Below are the code and all the weights of a small trained network. Each question names an input and a class and asks about switching units off, where a switched-off unit gives its printed mean instead of its output.

import numpy as np


def w(rows, s, z=0):
    codes = np.array(rows[::2]) - 128.0
    scale = np.full(codes.shape[1], s)
    scale[-1] = z or s
    return codes * scale


def norm(h):
    return h / np.sqrt((h * h).mean(-1, keepdims=True) + 1e-5)


def f(y):
    return np.maximum(y, 0)


def log_softmax(a):
    a = a - a.max(-1, keepdims=True)
    return a - np.log(np.exp(a).sum(-1, keepdims=True))


def net(x, mask):
    res = np.array(x, float).reshape(1, 7) / 4 @ E
    u = 0
    for l in range(3):
        y = f(norm(res) @ A[l][:, :-1].T + A[l][:, -1])
        res = res + np.where(mask[u : u + 9], y, B[l][:, -1]) @ B[l][:, :-1]
        u += 9
    return log_softmax(norm(res)[-1] @ U[:, :-1].T + U[:, -1])


A, B = {}, {}
E = w([
[127,133,126],'x0',
[126,131,127],'x1',
[88,149,254],'x2',
[125,129,130],'x3',
[71,67,124],'x4',
[128,127,128],'x5',
[201,87,162],'x6',
],0.0087)
A[0] = w([
[212,237,247,174],'0.n0',
[22,15,104,253],'0.n1',
[234,165,249,100],'0.n2',
[60,97,10,225],'0.n3',
[143,65,111,43],'0.n4',
[23,130,199,106],'0.n5',
[113,80,255,126],'0.n6',
[224,153,52,54],'0.n7',
[160,182,79,81],'0.n8',
],0.0087,0.005)
B[0] = w([
[43,50,119,245],'0.n0',
[87,216,17,253],'0.n1',
[87,33,86,213],'0.n2',
[119,178,28,244],'0.n3',
[167,255,103,137],'0.n4',
[89,163,159,198],'0.n5',
[57,182,131,215],'0.n6',
[185,77,150,175],'0.n7',
[159,105,93,155],'0.n8',
],0.0086,0.007)
A[1] = w([
[215,175,135,170],'1.n0',
[211,140,184,245],'1.n1',
[94,217,175,47],'1.n2',
[172,94,183,254],'1.n3',
[173,88,125,83],'1.n4',
[199,178,110,149],'1.n5',
[118,97,248,92],'1.n6',
[95,158,18,210],'1.n7',
[94,202,178,67],'1.n8',
],0.013,0.0057)
B[1] = w([
[122,22,190,143],'1.n0',
[107,15,57,136],'1.n1',
[103,122,214,144],'1.n2',
[162,57,2,149],'1.n3',
[171,91,56,136],'1.n4',
[222,96,235,153],'1.n5',
[112,31,66,144],'1.n6',
[211,173,237,250],'1.n7',
[48,178,234,144],'1.n8',
],0.0081,0.014)
A[2] = w([
[105,98,11,79],'2.n0',
[178,179,202,163],'2.n1',
[122,98,68,64],'2.n2',
[152,65,227,169],'2.n3',
[120,116,94,27],'2.n4',
[104,110,127,1],'2.n5',
[109,96,170,76],'2.n6',
[31,181,218,68],'2.n7',
[9,97,110,83],'2.n8',
],0.012,0.0066)
B[2] = w([
[126,254,106,179],'2.n0',
[180,88,218,251],'2.n1',
[166,186,221,146],'2.n2',
[145,103,52,228],'2.n3',
[148,94,163,128],'2.n4',
[129,175,198,128],'2.n5',
[67,65,112,149],'2.n6',
[108,92,231,255],'2.n7',
[93,165,147,231],'2.n8',
],0.0094,0.0056)
U = w([
[183,140,104,255],'0',
[9,95,159,172],'1',
[102,214,25,116],'2',
[47,183,167,39],'3',
[165,35,18,48],'4',
[27,57,72,84],'5',
],0.012,0.0049)

Each question gives the input, the list of numbers given to net, and the class t.
The units are the neurons (one row each of A and B). Each row of codes is followed by its name. A weight is (code - 128) times the scale printed after its matrix; where a second scale follows, it is the last column's (A, B and U).
mask holds one flag per neuron, layer by layer. A switched-off neuron (its flag False) gives its mean, the last column of its row in B, instead of its output. The means were averaged over made-up inputs and are rounded, as every weight is.
A unit's drop is (log p(t) with every unit on - log p(t) with that unit switched off) / (log p(t) with every unit on - log p(t) with every unit switched off).
The circuit of an input: a set's keep is (log p(t) with only the set's units on - log p(t) with every unit switched off) / (log p(t) with every unit on - log p(t) with every unit switched off). Starting from the 12 units with the biggest drops (on a tie, the unit counted first), units are removed one at a time, each time the one whose removal leaves the highest keep (on an exact tie, the one counted first), for as long as the keep stays at least 0.8.
circuit, biggest first: the units of the circuit, biggest drop first
unit that matters most: the unit with the biggest drop
top k neurons: the k neurons with the biggest drops, biggest first
k most important neurons of layer l: the k neurons of layer l with the biggest drops, biggest first
drop when u is switched off: that unit's drop, to one decimal
input [-2,3,0,4,2,5,0], class 2: circuit, biggest first : [0.n1]
input [4,-8,-4,0,3,-3,0], class 2: top 3 neurons : [0.n3 0.n1 2.n7]
input [-8,5,8,7,-5,-3,3], class 5: circuit, biggest first : [0.n1 1.n6 1.n7 1.n3]
input [4,3,-6,-3,-2,2,-7], class 0: circuit, biggest first : [1.n7 0.n6]
input [3,3,-8,-5,5,7,4], class 0: top 2 neurons : [1.n7 0.n0]
input [-8,1,-8,7,8,4,6], class 0: circuit, biggest first : [1.n7 0.n0]
input [8,1,0,1,5,1,-8], class 2: top 2 neurons : [0.n1 0.n3]
input [2,8,-5,7,-3,1,4], class 4: top 3 neurons : [0.n1 0.n7 1.n1]
input [-8,-5,-6,5,3,1,-4], class 2: top 2 neurons : [0.n3 0.n1]
input [6,0,3,2,0,1,6], class 5: 2 most important neurons of layer 0 : [0.n1 0.n3]
input [8,-2,-8,-1,7,5,6], class 0: 2 most important neurons of layer 0 : [0.n0 0.n2]
input [6,7,-7,-3,-4,-6,-8], class 0: 2 most important neurons of layer 1 : [1.n7 1.n5]
input [6,-7,7,-6,-2,3,4], class 5: top 2 neurons : [0.n1 0.n2]
input [3,3,-2,1,2,0,-6], class 2: circuit, biggest first : [0.n3]
input [-5,7,-2,4,4,7,-5], class 2: top 2 neurons : [0.n1 0.n3]
input [-2,3,2,-5,-7,-4,2], class 5: drop when 0.n0 is switched off : 0.5
input [-4,-2,8,8,-3,1,4], class 5: drop when 0.n1 is switched off : 0.2
input [-1,0,-3,-4,-2,2,1], class 4: drop when 0.n1 is switched off : 0.4
input [4,-8,0,2,8,2,6], class 0: 2 most important neurons of layer 1 : [1.n7 1.n8]
input [1,3,1,-2,-3,0,4], class 5: unit that matters most : 0.n0
